Below are the code and all the weights of a small trained network. Each question names an input and a target symbol and asks about switching units off, where a switched-off unit gives its printed mean instead of its output.

import numpy as np


def w(rows, s, z=0):
    codes = np.array(rows[::2]) - 128.0
    scale = np.full(codes.shape[1], s)
    scale[-1] = z or s
    return codes * scale


def norm(h):
    return h / np.sqrt((h * h).mean(-1, keepdims=True) + 1e-5)


def f(y):
    return np.maximum(y, 0)


def softmax(a):
    e = np.exp(a - a.max(-1, keepdims=True))
    return e / e.sum(-1, keepdims=True)


def log_softmax(a):
    a = a - a.max(-1, keepdims=True)
    return a - np.log(np.exp(a).sum(-1, keepdims=True))


def net(x, mask):
    ids = ['αγδεζμξπτφω'.index(c) for c in x.split()]
    T = len(ids)
    res = E[ids] + P[:T]
    q, k, v = (norm(res) @ M[0].T for M in (Q, K, V))
    z = softmax(np.where(np.tri(T) > 0, q @ k.T / 2**0.5, -1e9)) @ v
    res = res + np.where(mask[0], z, O[0][:, -1]) @ O[0][:, :-1]
    y = f(norm(res) @ A[0][:, :-1].T + A[0][:, -1])
    res = res + np.where(mask[1:13], y, B[0][:, -1]) @ B[0][:, :-1]
    return log_softmax(norm(res)[-1] @ U[:, :-1].T + U[:, -1])


Q, K, V, O, A, B = {}, {}, {}, {}, {}, {}
E = w([
[139,125,122,192,144,157],'α',
[145,115,143,192,135,170],'γ',
[147,116,143,187,142,161],'δ',
[78,155,83,170,99,109],'ε',
[133,146,81,188,128,121],'ζ',
[82,147,96,143,97,91],'μ',
[115,185,166,2,86,166],'ξ',
[84,156,118,166,93,141],'π',
[123,120,174,140,75,126],'τ',
[195,128,138,165,69,135],'φ',
[76,136,141,139,161,155],'ω',
],0.0099)
P = w([
[59,124,169,226,91,57],'0',
[64,100,136,170,72,128],'1',
[72,98,122,146,70,157],'2',
[121,212,150,159,121,113],'3',
[118,222,151,139,118,131],'4',
[93,146,118,74,86,187],'5',
[110,189,121,92,95,194],'6',
[142,254,126,85,127,157],'7',
],0.0054)
Q[0] = w([
[89,126,105,172,71,192],'head 1',
[133,248,159,169,126,140],'head 1',
],0.014)
K[0] = w([
[152,249,174,30,164,119],'head 1',
[147,125,67,2,118,203],'head 1',
],0.0088)
V[0] = w([
[234,132,29,149,69,96],'head 1',
[144,116,224,113,2,89],'head 1',
],0.0064)
O[0] = w([
[103,91,11,154,29,224,75],'head 1',
[148,210,95,44,113,174,252],'head 1',
],0.012,0.0036)
A[0] = w([
[64,135,143,77,238,70,79],'neuron 1',
[124,111,137,124,119,120,86],'neuron 2',
[97,87,190,171,189,132,97],'neuron 3',
[159,174,102,220,147,146,168],'neuron 4',
[214,129,209,157,212,168,4],'neuron 5',
[232,190,133,1,165,126,144],'neuron 6',
[84,182,188,134,100,116,57],'neuron 7',
[46,125,74,105,82,77,71],'neuron 8',
[144,125,142,126,88,136,168],'neuron 9',
[105,221,134,125,94,82,82],'neuron 10',
[209,69,63,88,29,107,210],'neuron 11',
[175,142,95,152,120,205,190],'neuron 12',
],0.007,0.0033)
B[0] = w([
[233,102,113,254,134,80,192],'neuron 1',
[83,125,152,128,161,92,128],'neuron 2',
[154,210,164,86,16,152,190],'neuron 3',
[53,75,148,46,121,114,232],'neuron 4',
[213,72,84,94,96,216,184],'neuron 5',
[10,141,153,199,162,53,253],'neuron 6',
[171,73,82,82,138,243,179],'neuron 7',
[214,109,189,91,140,45,155],'neuron 8',
[159,130,80,156,180,106,163],'neuron 9',
[140,42,114,113,185,165,207],'neuron 10',
[190,184,149,223,210,165,200],'neuron 11',
[207,110,102,121,143,27,238],'neuron 12',
],0.0052,0.0055)
U = w([
[159,111,164,109,89,158,47],'α',
[212,64,74,54,173,68,34],'γ',
[193,161,194,190,191,68,180],'δ',
[170,217,51,139,103,181,200],'ε',
[114,139,136,141,127,136,2],'ζ',
[170,119,165,111,78,139,39],'μ',
[111,76,106,106,78,57,165],'ξ',
[61,216,147,79,160,97,143],'π',
[56,114,193,172,49,139,235],'τ',
[139,73,128,65,185,185,140],'φ',
[94,80,96,247,114,102,173],'ω',
],0.011,0.0028)

Each question gives the input, a string of symbols that net reads in full, and the target symbol t.
The units are the heads (2 rows each of Q, K, V and O) and the neurons (one row each of A and B). Each row of codes is followed by its name. A weight is (code - 128) times the scale printed after its matrix; where a second scale follows, it is the last column's (O, A, B and U).
mask holds one flag per unit, heads first, then neurons. A switched-off unit (its flag False) gives its mean, the last column of its rows in O or B, instead of its output. The means were averaged over made-up inputs and are rounded, as every weight is.
A unit's drop is (log p(t) with every unit on - log p(t) with that unit switched off) / (log p(t) with every unit on - log p(t) with every unit switched off).
The circuit of an input: a set's keep is (log p(t) with only the set's units on - log p(t) with every unit switched off) / (log p(t) with every unit on - log p(t) with every unit switched off). Starting from the 12 units with the biggest drops (on a tie, the unit counted first), units are removed one at a time, each time the one whose removal leaves the highest keep (on an exact tie, the one counted first), for as long as the keep stays at least 0.8.
circuit, biggest first: the units of the circuit, biggest drop first
k most important neurons: the k neurons with the biggest drops, biggest first
drop of u: that unit's drop, to one decimal
input α α γ φ α μ, target ε: circuit, biggest first	head 1; neuron 11
input μ ω ω ω α π α ε, target φ: 2 most important neurons	neuron 10; neuron 12
input α τ α γ ε, target ξ: circuit, biggest first	head 1; neuron 11; neuron 8
input ζ ω α τ ε α μ α, target γ: circuit, biggest first	head 1; neuron 12; neuron 4
input π ζ α α α ζ μ, target γ: circuit, biggest first	neuron 8; head 1; neuron 6
input α ω π φ φ, target ε: circuit, biggest first	head 1
input φ ζ ω ω μ α φ μ, target ε: 2 most important neurons	neuron 11; neuron 6
input μ α π α, target φ: circuit, biggest first	neuron 5; neuron 4; neuron 1; neuron 10
input μ α α, target γ: circuit, biggest first	neuron 12; neuron 4
input φ α α α, target τ: circuit, biggest first	head 1; neuron 4; neuron 1; neuron 3
input φ ζ α φ ξ ζ, target δ: 2 most important neurons	neuron 1; neuron 4
input μ φ μ φ ε, target ε: 2 most important neurons	neuron 6; neuron 11
input τ α α, target π: circuit, biggest first	head 1; neuron 6
input α α φ π, target ε: most important neuron	neuron 6
input α ω α μ α α μ, target γ: 2 most important neurons	neuron 8; neuron 10
input α ω τ, target δ: 2 most important neurons	neuron 1; neuron 4
input ζ ω α ξ α δ, target π: 2 most important neurons	neuron 6; neuron 11
input α τ μ ξ ζ, target π: 3 most important neurons	neuron 6; neuron 11; neuron 12
input α μ α ω α μ ζ, target γ: 2 most important neurons	neuron 6; neuron 12
input α α α, target τ: most important neuron	neuron 3
input α ω τ τ π α ε α, target ξ: drop of neuron 12	0.2
input ξ α φ γ, target π: drop of neuron 11	0.1
input φ α δ α ζ δ, target ω: drop of neuron 2	0.0
